Here is a tiny trained network, its code and every weight. The questions are about switching its units off for an input and a class, where a switched-off unit gives its printed mean instead of its output.

import numpy as np


def w(rows, s, z=0):
    codes = np.array(rows[::2]) - 128.0
    scale = np.full(codes.shape[1], s)
    scale[-1] = z or s
    return codes * scale


def f(y):
    return np.maximum(y, 0)


def log_softmax(a):
    a = a - a.max(-1, keepdims=True)
    return a - np.log(np.exp(a).sum(-1, keepdims=True))


def net(x, mask):
    res = np.array(x, float).reshape(1, 6) / 4 @ E
    y = f(res @ A[0][:, :-1].T + A[0][:, -1])
    res = res + np.where(mask, y, B[0][:, -1]) @ B[0][:, :-1]
    return log_softmax(res[-1] @ U[:, :-1].T + U[:, -1])


A, B = {}, {}
E = w([
[207,78,109,76,223,46,94],'x0',
[170,215,199,175,154,135,66],'x1',
[48,55,165,120,203,160,145],'x2',
[74,162,74,124,131,66,218],'x3',
[168,33,108,156,26,147,89],'x4',
[51,178,106,108,158,138,1],'x5',
],0.011)
A[0] = w([
[89,238,187,162,151,181,100,180],'neuron 1',
[102,28,122,24,131,158,104,247],'neuron 2',
[151,93,8,105,143,52,161,254],'neuron 3',
[96,28,75,82,252,42,217,149],'neuron 4',
[44,253,94,132,145,159,74,169],'neuron 5',
[159,228,237,129,247,77,213,155],'neuron 6',
[27,109,146,98,103,139,200,180],'neuron 7',
],0.0073,0.0028)
B[0] = w([
[104,179,195,190,109,135,39,202],'neuron 1',
[97,1,104,76,134,144,112,189],'neuron 2',
[137,146,114,21,68,47,209,210],'neuron 3',
[116,76,127,133,216,86,218,252],'neuron 4',
[66,195,193,161,96,58,22,215],'neuron 5',
[206,217,115,145,199,196,140,232],'neuron 6',
[32,164,107,168,94,183,207,198],'neuron 7',
],0.0099,0.015)
U = w([
[193,180,82,94,36,69,138,230],'0',
[198,33,169,106,138,172,22,255],'1',
[20,101,125,38,200,127,154,38],'2',
[93,93,167,185,20,231,158,198],'3',
[6,153,132,150,126,152,127,29],'4',
[165,128,158,147,206,107,197,80],'5',
[77,170,196,146,123,89,36,77],'6',
[160,199,183,130,185,184,80,73],'7',
],0.011,0.0046)

Each question gives the input, the list of numbers given to net, and the class t.
The units are the neurons (one row each of A and B). Each row of codes is followed by its name. A weight is (code - 128) times the scale printed after its matrix; where a second scale follows, it is the last column's (A, B and U).
mask holds one flag per neuron, in row order. A switched-off neuron (its flag False) gives its mean, the last column of its row in B, instead of its output. The means were averaged over made-up inputs and are rounded, as every weight is.
A unit's drop is (log p(t) with every unit on - log p(t) with that unit switched off) / (log p(t) with every unit on - log p(t) with every unit switched off).
The circuit of an input: a set's keep is (log p(t) with only the set's units on - log p(t) with every unit switched off) / (log p(t) with every unit on - log p(t) with every unit switched off). Starting from all 7 units, units are removed one at a time, each time the one whose removal leaves the highest keep (on an exact tie, the one counted first), for as long as the keep stays at least 0.8.
units of the circuit, in order: the units of the circuit, biggest drop first
k most important neurons: the k neurons with the biggest drops, biggest first
drop of u: that unit's drop, to one decimal
input [-1,-3,6,-3,7,1], class 1: 2 most important neurons : neuron 2; neuron 4
input [5,3,4,8,7,-2], class 2: units of the circuit, in order : neuron 6
input [-5,-8,2,3,-7,7], class 4: 2 most important neurons : neuron 7; neuron 5
input [-1,-7,-8,-8,3,0], class 1: units of the circuit, in order : neuron 7; neuron 2
input [2,4,1,5,7,2], class 0: units of the circuit, in order : neuron 4; neuron 1
input [-8,0,6,-2,-1,3], class 6: 2 most important neurons : neuron 5; neuron 1
input [7,6,7,3,8,5], class 1: 2 most important neurons : neuron 7; neuron 3
input [1,5,3,0,3,-1], class 1: units of the circuit, in order : neuron 7; neuron 5; neuron 4
input [-7,-5,5,-3,-6,-4], class 3: 2 most important neurons : neuron 5; neuron 7
input [6,7,4,2,-3,-1], class 7: 2 most important neurons : neuron 6; neuron 3
input [-5,-6,-6,-8,3,6], class 1: 4 most important neurons : neuron 7; neuron 2; neuron 3; neuron 1
input [-3,8,8,-7,4,-7], class 1: 2 most important neurons : neuron 7; neuron 3
input [-6,-1,-1,-3,0,2], class 6: drop of neuron 4 : 0.1
input [2,5,8,-2,-7,8], class 6: units of the circuit, in order : neuron 5
input [-7,-3,-2,5,-2,-3], class 3: drop of neuron 4 : 0.6
input [-4,-3,3,-3,-3,-4], class 3: drop of neuron 2 : 0.0
